Below is a small trained network, with its code and all its weights. Each question gives an input and a target symbol and asks what happens when units are switched off, that is, made to give their printed mean instead of their output.

import numpy as np


def w(rows, s, z=0):
    codes = np.array(rows[::2]) - 128.0
    scale = np.full(codes.shape[1], s)
    scale[-1] = z or s
    return codes * scale


def norm(h):
    return h / np.sqrt((h * h).mean(-1, keepdims=True) + 1e-5)


def f(y):
    return y / 2 * (1 + np.tanh(0.7978845608 * (y + 0.044715 * y**3)))


def softmax(a):
    e = np.exp(a - a.max(-1, keepdims=True))
    return e / e.sum(-1, keepdims=True)


def log_softmax(a):
    a = a - a.max(-1, keepdims=True)
    return a - np.log(np.exp(a).sum(-1, keepdims=True))


def net(x, mask):
    ids = ['Ωαβζλτ'.index(c) for c in x.split()]
    T = len(ids)
    res = E[ids] + P[:T]
    u = 0
    for l in range(2):
        r = norm(res)
        for j in range(3):
            rows = slice(4 * j, 4 * j + 4)
            q, k, v = (r @ M[l][rows].T for M in (Q, K, V))
            z = softmax(np.where(np.tri(T) > 0, q @ k.T / 4**0.5, -1e9)) @ v
            o = O[l][rows]
            res = res + np.where(mask[u + j], z, o[:, -1]) @ o[:, :-1]
        u += 3
        y = f(norm(res) @ A[l][:, :-1].T + A[l][:, -1])
        res = res + np.where(mask[u : u + 12], y, B[l][:, -1]) @ B[l][:, :-1]
        u += 12
    return log_softmax(norm(res)[-1] @ U[:, :-1].T + U[:, -1])


Q, K, V, O, A, B = {}, {}, {}, {}, {}, {}
E = w([
[187,135,127,163,141,25],'Ω',
[150,101,156,216,78,61],'α',
[210,31,254,154,111,93],'β',
[88,93,127,174,186,32],'ζ',
[165,106,89,197,204,183],'λ',
[30,63,115,100,67,122],'τ',
],0.0079)
P = w([
[127,124,2,221,48,174],'0',
[139,117,84,185,81,170],'1',
[197,60,83,149,106,57],'2',
[55,200,217,68,247,127],'3',
[146,149,168,117,118,171],'4',
[188,96,85,30,154,122],'5',
[65,173,200,98,214,122],'6',
],0.0091)
Q[0] = w([
[182,150,108,64,87,95],'L0H1',
[148,128,100,110,47,162],'L0H1',
[162,72,82,208,114,89],'L0H1',
[105,113,183,169,165,140],'L0H1',
[153,145,161,121,127,55],'L0H2',
[86,184,158,104,78,105],'L0H2',
[59,147,127,40,254,116],'L0H2',
[153,150,119,110,149,188],'L0H2',
[169,91,65,45,51,84],'L0H3',
[141,92,143,149,150,39],'L0H3',
[137,64,73,99,134,157],'L0H3',
[107,112,115,59,12,80],'L0H3',
],0.0087)
K[0] = w([
[161,161,62,254,142,148],'L0H1',
[85,142,118,198,147,99],'L0H1',
[177,160,144,162,205,101],'L0H1',
[124,137,159,21,112,123],'L0H1',
[131,91,105,165,145,230],'L0H2',
[131,101,88,207,97,144],'L0H2',
[145,22,97,97,230,124],'L0H2',
[85,96,118,105,99,77],'L0H2',
[40,171,102,78,1,80],'L0H3',
[149,186,161,45,184,59],'L0H3',
[69,113,111,125,90,113],'L0H3',
[4,127,159,79,37,87],'L0H3',
],0.0083)
V[0] = w([
[132,44,91,130,113,210],'L0H1',
[179,110,154,148,48,98],'L0H1',
[47,56,154,69,4,108],'L0H1',
[254,216,198,209,211,78],'L0H1',
[115,173,150,57,93,86],'L0H2',
[171,70,32,149,125,238],'L0H2',
[54,167,149,182,165,125],'L0H2',
[69,91,206,203,87,111],'L0H2',
[64,124,135,63,69,14],'L0H3',
[118,28,51,88,185,181],'L0H3',
[77,67,161,117,216,92],'L0H3',
[233,155,183,120,180,135],'L0H3',
],0.0057)
O[0] = w([
[90,130,199,41,142,121,181],'L0H1',
[161,104,84,62,108,187,154],'L0H1',
[34,29,60,113,132,238,76],'L0H1',
[189,246,134,139,54,40,166],'L0H1',
[233,114,159,101,113,122,14],'L0H2',
[123,181,214,9,112,93,253],'L0H2',
[82,114,198,174,143,83,125],'L0H2',
[38,111,71,185,30,150,151],'L0H2',
[98,52,78,172,102,86,30],'L0H3',
[92,164,253,87,129,60,188],'L0H3',
[24,98,78,137,119,126,128],'L0H3',
[151,142,88,78,68,145,131],'L0H3',
],0.0056,0.0054)
A[0] = w([
[196,47,234,138,97,177,164],'L0N1',
[177,2,37,96,124,72,70],'L0N2',
[104,172,111,218,29,103,91],'L0N3',
[111,189,138,207,31,166,2],'L0N4',
[104,112,176,122,136,104,65],'L0N5',
[189,138,84,122,219,95,170],'L0N6',
[165,141,176,162,197,200,214],'L0N7',
[130,184,201,83,33,58,126],'L0N8',
[10,147,162,136,56,100,49],'L0N9',
[105,89,170,207,71,116,104],'L0N10',
[8,153,187,152,239,201,146],'L0N11',
[123,45,102,79,113,7,118],'L0N12',
],0.0074,0.0031)
B[0] = w([
[62,100,78,95,38,92,159],'L0N1',
[217,93,35,95,180,73,144],'L0N2',
[59,169,131,139,76,62,150],'L0N3',
[26,134,52,160,141,114,132],'L0N4',
[117,188,122,134,84,84,141],'L0N5',
[143,177,136,109,80,144,167],'L0N6',
[135,161,217,118,58,104,176],'L0N7',
[95,147,200,98,121,45,254],'L0N8',
[120,83,153,161,135,113,162],'L0N9',
[73,149,123,159,158,128,138],'L0N10',
[173,185,203,174,100,72,223],'L0N11',
[254,88,87,187,162,65,177],'L0N12',
],0.0083,0.0072)
Q[1] = w([
[229,114,85,33,80,40],'L1H1',
[225,228,155,144,178,187],'L1H1',
[149,37,152,129,177,99],'L1H1',
[103,171,34,184,92,94],'L1H1',
[81,172,205,153,127,134],'L1H2',
[207,56,108,124,26,74],'L1H2',
[149,68,128,50,51,80],'L1H2',
[142,187,225,127,164,202],'L1H2',
[103,88,75,101,238,124],'L1H3',
[63,155,148,143,194,122],'L1H3',
[97,133,95,127,193,219],'L1H3',
[55,89,177,59,255,89],'L1H3',
],0.0081)
K[1] = w([
[185,219,117,85,111,110],'L1H1',
[234,69,135,25,175,90],'L1H1',
[87,194,135,192,86,128],'L1H1',
[109,123,62,145,137,78],'L1H1',
[126,211,127,42,151,137],'L1H2',
[119,38,117,85,30,101],'L1H2',
[134,85,101,103,2,96],'L1H2',
[143,210,141,81,207,164],'L1H2',
[94,96,57,197,130,95],'L1H3',
[146,71,57,81,199,131],'L1H3',
[59,111,58,116,71,94],'L1H3',
[192,38,148,198,154,135],'L1H3',
],0.009)
V[1] = w([
[230,54,75,165,193,150],'L1H1',
[216,108,118,31,205,134],'L1H1',
[254,49,134,184,29,176],'L1H1',
[99,106,45,93,176,36],'L1H1',
[87,121,236,108,94,40],'L1H2',
[69,88,137,92,161,195],'L1H2',
[109,157,132,44,93,76],'L1H2',
[149,32,114,144,64,6],'L1H2',
[86,166,110,184,88,128],'L1H3',
[160,171,139,206,197,159],'L1H3',
[98,213,121,135,97,253],'L1H3',
[95,151,156,193,174,212],'L1H3',
],0.0058)
O[1] = w([
[115,134,255,102,93,39,38],'L1H1',
[95,22,135,200,115,72,95],'L1H1',
[24,209,154,52,99,30,94],'L1H1',
[127,60,213,91,37,84,115],'L1H1',
[108,51,25,108,102,152,254],'L1H2',
[191,146,88,158,129,96,78],'L1H2',
[109,87,72,174,97,146,186],'L1H2',
[72,104,137,91,111,10,166],'L1H2',
[165,70,125,77,234,112,139],'L1H3',
[149,146,81,151,187,144,121],'L1H3',
[74,156,152,130,202,45,96],'L1H3',
[143,196,42,112,202,115,97],'L1H3',
],0.0063,0.0094)
A[1] = w([
[124,100,126,67,106,101,91],'L1N1',
[71,133,75,194,115,211,132],'L1N2',
[33,52,200,141,127,201,158],'L1N3',
[90,169,58,104,110,103,2],'L1N4',
[229,69,142,74,128,182,220],'L1N5',
[144,130,18,82,187,72,132],'L1N6',
[2,90,78,149,156,199,20],'L1N7',
[99,52,168,204,65,154,144],'L1N8',
[45,68,169,101,201,196,127],'L1N9',
[125,222,177,171,177,161,98],'L1N10',
[101,89,106,197,176,8,112],'L1N11',
[179,97,153,159,78,60,162],'L1N12',
],0.0095,0.0064)
B[1] = w([
[57,174,151,151,41,135,156],'L1N1',
[78,83,165,100,142,81,174],'L1N2',
[178,169,138,106,206,230,202],'L1N3',
[148,208,123,133,70,85,120],'L1N4',
[136,141,152,145,219,174,209],'L1N5',
[215,174,38,218,112,181,195],'L1N6',
[125,142,224,168,219,126,165],'L1N7',
[186,33,97,131,223,163,190],'L1N8',
[254,129,53,162,182,206,155],'L1N9',
[111,115,167,101,47,4,203],'L1N10',
[177,4,132,109,83,92,229],'L1N11',
[126,84,57,175,132,136,255],'L1N12',
],0.009,0.006)
U = w([
[171,206,39,198,71,160,136],'Ω',
[11,167,137,223,167,112,53],'α',
[48,65,136,28,56,212,49],'β',
[174,1,150,149,121,60,48],'ζ',
[111,187,238,64,113,73,231],'λ',
[198,180,128,54,198,199,255],'τ',
],0.0098,0.0046)

Each question gives the input, a string of symbols that net reads in full, and the target symbol t.
The units are the heads (4 rows each of Q, K, V and O) and the neurons (one row each of A and B). Each row of codes is followed by its name. A weight is (code - 128) times the scale printed after its matrix; where a second scale follows, it is the last column's (O, A, B and U).
mask holds one flag per unit, layer by layer, with each layer's heads first. A switched-off unit (its flag False) gives its mean, the last column of its rows in O or B, instead of its output. The means were averaged over made-up inputs and are rounded, as every weight is.
A unit's drop is (log p(t) with every unit on - log p(t) with that unit switched off) / (log p(t) with every unit on - log p(t) with every unit switched off).
The circuit of an input: a set's keep is (log p(t) with only the set's units on - log p(t) with every unit switched off) / (log p(t) with every unit on - log p(t) with every unit switched off). Starting from the 12 units with the biggest drops (on a tie, the unit counted first), units are removed one at a time, each time the one whose removal leaves the highest keep (on an exact tie, the one counted first), for as long as the keep stays at least 0.8.
units of the circuit, in order: the units of the circuit, biggest drop first
k most important neurons: the k neurons with the biggest drops, biggest first
k most important neurons of layer l: the k neurons of layer l with the biggest drops, biggest first
heads that matter: for each layer, one digit per head in row order, 1 if its drop is at least 0.15 and else 0, layers parted by /
drop when u is switched off: that unit's drop, to one decimal
input β β ζ τ, target τ: heads that matter => 000 / 000
input α λ λ, target Ω: heads that matter => 001 / 100
input λ ζ τ α, target τ: heads that matter => 100 / 000
input λ ζ Ω ζ τ Ω, target Ω: heads that matter => 001 / 000
input ζ λ Ω λ Ω, target λ: heads that matter => 100 / 000
input τ ζ τ α Ω α, target Ω: units of the circuit, in order => (L1N6; L0N11)
input ζ τ λ β, target τ: units of the circuit, in order => (L0H1; L1N3)
input α λ α λ, target λ: heads that matter => 000 / 000
input τ Ω α α τ β Ω, target τ: heads that matter => 101 / 001
input λ λ λ, target τ: heads that matter => 011 / 110
input Ω β ζ ζ λ, target λ: heads that matter => 001 / 000
input ζ ζ τ α α λ ζ, target λ: heads that matter => 000 / 000
input ζ β λ α τ β, target Ω: units of the circuit, in order => (L1N6; L0N2; L0H3; L0H2)
input Ω ζ β τ α, target α: heads that matter => 000 / 000
input α ζ ζ, target Ω: heads that matter => 000 / 000
input ζ τ ζ, target Ω: 2 most important neurons => (L1N6; L0N11)
input λ Ω ζ Ω, target ζ: heads that matter => 011 / 100
input β Ω λ α λ, target α: heads that matter => 110 / 000
input λ β ζ ζ, target ζ: most important neuron => (L0N11)
input τ Ω ζ α, target ζ: most important neuron => (L0N11)
input ζ λ λ λ Ω λ β, target λ: most important neuron of layer 1 => (L1N11)
input β Ω β, target Ω: 2 most important neurons => (L0N2; L1N6)
input λ ζ Ω β β, target β: drop when L0N12 is switched off => 0.1
input ζ λ ζ ζ τ τ, target Ω: drop when L1N6 is switched off => 0.4
input ζ ζ λ ζ τ α ζ, target τ: drop when L1N10 is switched off => 0.0
input λ β α β, target β: drop when L0N12 is switched off => 0.4
input τ β Ω α λ β α, target λ: most important neuron of layer 0 => (L0N8)
input ζ β α Ω, target β: 2 most important neurons of layer 0 => (L0N2; L0N12)
